Below are the code and all the weights of a small trained network. Each question names an input and a class and asks about switching units off, where a switched-off unit gives its printed mean instead of its output.

import numpy as np


def w(rows, s, z=0):
    codes = np.array(rows[::2]) - 128.0
    scale = np.full(codes.shape[1], s)
    scale[-1] = z or s
    return codes * scale


def f(y):
    return y / 2 * (1 + np.tanh(0.7978845608 * (y + 0.044715 * y**3)))


def log_softmax(a):
    a = a - a.max(-1, keepdims=True)
    return a - np.log(np.exp(a).sum(-1, keepdims=True))


def net(x, mask):
    res = np.array(x, float).reshape(1, 7) / 4 @ E
    y = f(res @ A[0][:, :-1].T + A[0][:, -1])
    res = res + np.where(mask, y, B[0][:, -1]) @ B[0][:, :-1]
    return log_softmax(res[-1] @ U[:, :-1].T + U[:, -1])


A, B = {}, {}
E = w([
[129,189,145,124,168],'x0',
[154,56,200,102,159],'x1',
[45,170,130,124,176],'x2',
[129,119,251,136,51],'x3',
[57,54,133,100,41],'x4',
[142,102,116,94,166],'x5',
[161,160,120,49,88],'x6',
],0.011)
A[0] = w([
[134,181,136,204,43,253],'n1',
[81,87,164,179,176,208],'n2',
[194,50,128,93,204,205],'n3',
[94,73,218,138,130,169],'n4',
[154,199,108,223,58,204],'n5',
[175,70,195,91,96,147],'n6',
[136,154,85,29,174,130],'n7',
[127,81,176,185,105,117],'n8',
[72,118,38,190,103,243],'n9',
[45,220,132,122,150,179],'n10',
[7,113,184,89,69,252],'n11',
[105,86,139,204,220,152],'n12',
[74,89,61,98,92,147],'n13',
[158,73,127,152,184,194],'n14',
[94,63,25,131,62,198],'n15',
[121,116,35,130,99,129],'n16',
[251,128,98,57,146,147],'n17',
[127,55,115,100,118,82],'n18',
[242,147,96,97,77,190],'n19',
[158,79,139,164,228,179],'n20',
[21,90,93,105,63,211],'n21',
[204,151,115,8,171,201],'n22',
[189,76,132,25,140,172],'n23',
[206,122,102,217,127,164],'n24',
],0.011,0.004)
B[0] = w([
[201,116,171,106,163,220],'n1',
[82,136,227,212,132,206],'n2',
[75,45,103,151,80,218],'n3',
[128,138,203,142,65,225],'n4',
[234,119,135,95,192,215],'n5',
[176,138,118,129,62,225],'n6',
[108,182,99,125,108,193],'n7',
[154,152,159,141,131,196],'n8',
[127,106,170,98,191,238],'n9',
[129,206,125,176,235,208],'n10',
[151,179,212,88,115,252],'n11',
[57,98,150,181,163,224],'n12',
[1,150,124,37,178,197],'n13',
[57,58,86,188,111,193],'n14',
[54,90,110,9,229,232],'n15',
[121,89,118,80,116,192],'n16',
[163,96,25,93,79,216],'n17',
[116,167,121,127,145,168],'n18',
[167,73,73,99,107,219],'n19',
[82,91,107,196,109,222],'n20',
[98,150,177,54,135,238],'n21',
[125,176,28,164,58,216],'n22',
[95,128,116,92,60,199],'n23',
[234,17,157,208,141,201],'n24',
],0.0076,0.011)
U = w([
[133,112,59,92,5,209],'0',
[127,211,150,161,162,162],'1',
[58,136,165,31,117,3],'2',
[82,62,185,212,99,83],'3',
[150,146,238,108,34,137],'4',
[230,67,146,136,122,139],'5',
],0.012,0.00059)

Each question gives the input, the list of numbers given to net, and the class t.
The units are the neurons (one row each of A and B). Each row of codes is followed by its name. A weight is (code - 128) times the scale printed after its matrix; where a second scale follows, it is the last column's (A, B and U).
mask holds one flag per neuron, in row order. A switched-off neuron (its flag False) gives its mean, the last column of its row in B, instead of its output. The means were averaged over made-up inputs and are rounded, as every weight is.
A unit's drop is (log p(t) with every unit on - log p(t) with that unit switched off) / (log p(t) with every unit on - log p(t) with every unit switched off).
The circuit of an input: a set's keep is (log p(t) with only the set's units on - log p(t) with every unit switched off) / (log p(t) with every unit on - log p(t) with every unit switched off). Starting from the 12 units with the biggest drops (on a tie, the unit counted first), units are removed one at a time, each time the one whose removal leaves the highest keep (on an exact tie, the one counted first), for as long as the keep stays at least 0.8.
units of the circuit, in order: the units of the circuit, biggest drop first
k most important neurons: the k neurons with the biggest drops, biggest first
drop when u is switched off: that unit's drop, to one decimal
input [-4,0,-1,3,8,-3,-6], class 2: 2 most important neurons -> [n15; n13]
input [-2,3,-5,-8,4,4,-3], class 2: units of the circuit, in order -> [n15]
input [-1,-7,1,3,-8,-1,8], class 5: units of the circuit, in order -> [n5; n19]
input [-8,-1,7,4,2,-2,-5], class 4: 4 most important neurons -> [n11; n4; n2; n8]
input [-1,-6,8,7,5,2,-4], class 4: 2 most important neurons -> [n11; n4]
input [1,-4,-8,-2,4,-6,-3], class 5: 3 most important neurons -> [n24; n5; n1]
input [1,-4,3,-6,-3,-4,-8], class 3: 2 most important neurons -> [n12; n24]
input [-3,0,-7,8,-5,3,2], class 5: 2 most important neurons -> [n24; n1]
input [4,-8,-4,2,3,-2,8], class 2: drop when n15 is switched off -> 0.5
input [4,-8,2,-4,-1,7,2], class 1: drop when n10 is switched off -> 1.0
input [8,-2,1,4,-1,-4,-4], class 1: drop when n10 is switched off -> 0.2
input [-7,-8,5,8,8,3,-8], class 2: drop when n15 is switched off -> 0.4
